Here is a tiny trained network, its code and every weight. The questions are about switching its units off for an input and a class, where a switched-off unit gives its printed mean instead of its output.

import numpy as np


def w(rows, s, z=0):
    codes = np.array(rows[::2]) - 128.0
    scale = np.full(codes.shape[1], s)
    scale[-1] = z or s
    return codes * scale


def norm(h):
    return h / np.sqrt((h * h).mean(-1, keepdims=True) + 1e-5)


def f(y):
    return np.maximum(y, 0)


def log_softmax(a):
    a = a - a.max(-1, keepdims=True)
    return a - np.log(np.exp(a).sum(-1, keepdims=True))


def net(x, mask):
    res = np.array(x, float).reshape(1, 6) / 4 @ E
    u = 0
    for l in range(2):
        y = f(norm(res) @ A[l][:, :-1].T + A[l][:, -1])
        res = res + np.where(mask[u : u + 13], y, B[l][:, -1]) @ B[l][:, :-1]
        u += 13
    return log_softmax(norm(res)[-1] @ U[:, :-1].T + U[:, -1])


A, B = {}, {}
E = w([
[128,129,129,127,128,126,127,126,128],'x0',
[207,116,117,82,176,3,43,171,162],'x1',
[128,129,127,127,130,130,129,125,131],'x2',
[75,167,230,185,102,70,83,90,162],'x3',
[125,127,129,127,132,128,130,128,130],'x4',
[12,40,56,179,190,92,141,151,180],'x5',
],0.00066)
A[0] = w([
[83,115,135,178,10,252,178,125,83,70],'L0N1',
[125,127,128,127,128,127,126,129,123,112],'L0N2',
[126,128,128,125,130,129,129,129,133,97],'L0N3',
[131,176,193,187,119,16,27,71,132,128],'L0N4',
[179,176,175,64,133,148,146,125,144,7],'L0N5',
[189,103,39,89,175,113,120,136,77,62],'L0N6',
[187,185,184,66,103,142,118,132,125,81],'L0N7',
[34,56,75,129,245,84,148,187,239,83],'L0N8',
[196,181,174,46,112,152,131,137,126,79],'L0N9',
[224,101,129,83,119,29,8,219,147,189],'L0N10',
[181,108,42,102,177,134,148,118,64,32],'L0N11',
[172,117,50,109,164,144,150,105,61,2],'L0N12',
[200,192,188,60,101,139,112,125,126,104],'L0N13',
],0.0013,0.0007)
B[0] = w([
[102,210,117,71,253,69,178,69,123,205],'L0N1',
[129,129,127,127,130,128,132,122,130,128],'L0N2',
[129,134,130,132,123,130,125,124,122,128],'L0N3',
[112,83,136,74,113,202,169,232,164,207],'L0N4',
[127,79,63,209,94,130,87,118,92,152],'L0N5',
[87,123,214,121,99,147,120,161,209,181],'L0N6',
[106,66,67,204,118,124,106,114,108,178],'L0N7',
[160,118,81,183,38,132,59,79,7,224],'L0N8',
[110,79,62,205,111,123,99,110,102,179],'L0N9',
[106,200,124,108,188,127,251,47,123,251],'L0N10',
[88,111,206,115,89,161,118,170,210,168],'L0N11',
[92,101,199,112,90,167,120,176,213,155],'L0N12',
[105,65,66,207,118,125,105,114,108,191],'L0N13',
],0.0015,0.002)
A[1] = w([
[212,183,199,100,56,164,101,130,97,69],'L1N1',
[57,154,236,193,95,119,117,109,159,87],'L1N2',
[73,155,121,139,191,203,230,59,130,118],'L1N3',
[148,88,63,64,129,212,165,203,116,60],'L1N4',
[210,138,122,80,185,16,68,151,158,97],'L1N5',
[184,97,97,87,201,14,95,162,186,165],'L1N6',
[110,75,46,96,151,219,199,171,97,137],'L1N7',
[38,47,50,223,146,124,102,117,116,113],'L1N8',
[167,90,83,51,118,197,147,226,150,3],'L1N9',
[222,184,157,131,63,173,119,89,64,117],'L1N10',
[82,152,247,167,95,93,81,145,191,20],'L1N11',
[52,147,234,198,98,108,110,115,169,90],'L1N12',
[222,178,162,140,49,177,113,94,61,123],'L1N13',
],0.0013,0.00051)
B[1] = w([
[70,53,61,179,125,70,88,144,119,170],'L1N1',
[210,100,111,53,129,165,121,191,162,201],'L1N2',
[157,182,156,87,193,48,130,114,127,242],'L1N3',
[144,126,205,114,98,111,79,169,191,195],'L1N4',
[38,198,160,135,156,217,207,59,87,210],'L1N5',
[63,203,169,140,143,219,200,60,81,236],'L1N6',
[152,150,216,117,106,100,79,153,183,233],'L1N7',
[248,143,112,154,76,82,75,119,70,251],'L1N8',
[142,105,200,109,87,138,80,183,197,180],'L1N9',
[68,67,67,183,141,48,91,138,120,197],'L1N10',
[196,85,121,48,106,204,124,202,179,177],'L1N11',
[217,96,110,53,122,173,121,193,161,202],'L1N12',
[68,64,66,179,141,50,89,142,123,201],'L1N13',
],0.0016,0.0014)
U = w([
[134,61,34,238,81,63,62,110,57,253],'0',
[74,248,160,97,220,140,239,46,104,68],'1',
[171,82,192,52,85,185,103,252,246,51],'2',
],0.0048,0.00049)

Each question gives the input, the list of numbers given to net, and the class t.
The units are the neurons (one row each of A and B). Each row of codes is followed by its name. A weight is (code - 128) times the scale printed after its matrix; where a second scale follows, it is the last column's (A, B and U).
mask holds one flag per neuron, layer by layer. A switched-off neuron (its flag False) gives its mean, the last column of its row in B, instead of its output. The means were averaged over made-up inputs and are rounded, as every weight is.
A unit's drop is (log p(t) with every unit on - log p(t) with that unit switched off) / (log p(t) with every unit on - log p(t) with every unit switched off).
The circuit of an input: a set's keep is (log p(t) with only the set's units on - log p(t) with every unit switched off) / (log p(t) with every unit on - log p(t) with every unit switched off). Starting from the 12 units with the biggest drops (on a tie, the unit counted first), units are removed one at a time, each time the one whose removal leaves the highest keep (on an exact tie, the one counted first), for as long as the keep stays at least 0.8.
circuit, biggest first: the units of the circuit, biggest drop first
most important unit: the unit with the biggest drop
k most important neurons: the k neurons with the biggest drops, biggest first
top k neurons in layer l: the k neurons of layer l with the biggest drops, biggest first
drop of u: that unit's drop, to one decimal
input [2,5,5,8,8,2], class 2: circuit, biggest first -> L0N4; L1N11
input [0,-3,6,-4,-7,2], class 2: circuit, biggest first -> L1N7; L1N4
input [-1,7,-3,6,8,5], class 1: top 2 neurons in layer 1 -> L1N6; L1N5
input [0,8,-7,8,7,-3], class 1: 3 most important neurons -> L0N10; L1N5; L1N6
input [7,4,6,4,-6,3], class 1: most important unit -> L0N6
input [-1,5,5,5,-6,-2], class 1: top 3 neurons in layer 0 -> L0N10; L0N6; L0N11
input [5,6,-3,-3,-5,5], class 1: 2 most important neurons -> L1N6; L0N10
input [-6,6,5,5,-1,-4], class 1: 2 most important neurons -> L0N8; L0N10
input [0,5,1,6,-3,5], class 2: top 2 neurons in layer 0 -> L0N1; L0N4
input [2,6,7,6,-2,2], class 1: top 4 neurons in layer 0 -> L0N10; L0N6; L0N11; L0N12
input [5,-4,7,6,-4,3], class 2: drop of L0N10 -> 0.4
input [-7,-5,-5,1,7,-6], class 0: drop of L0N10 -> 0.4
input [2,1,-5,-4,3,-5], class 0: drop of L0N4 -> 0.2
input [1,4,0,-6,-7,-8], class 0: most important neuron -> L0N4
input [3,-4,-7,2,-4,-4], class 0: drop of L1N3 -> -0.1
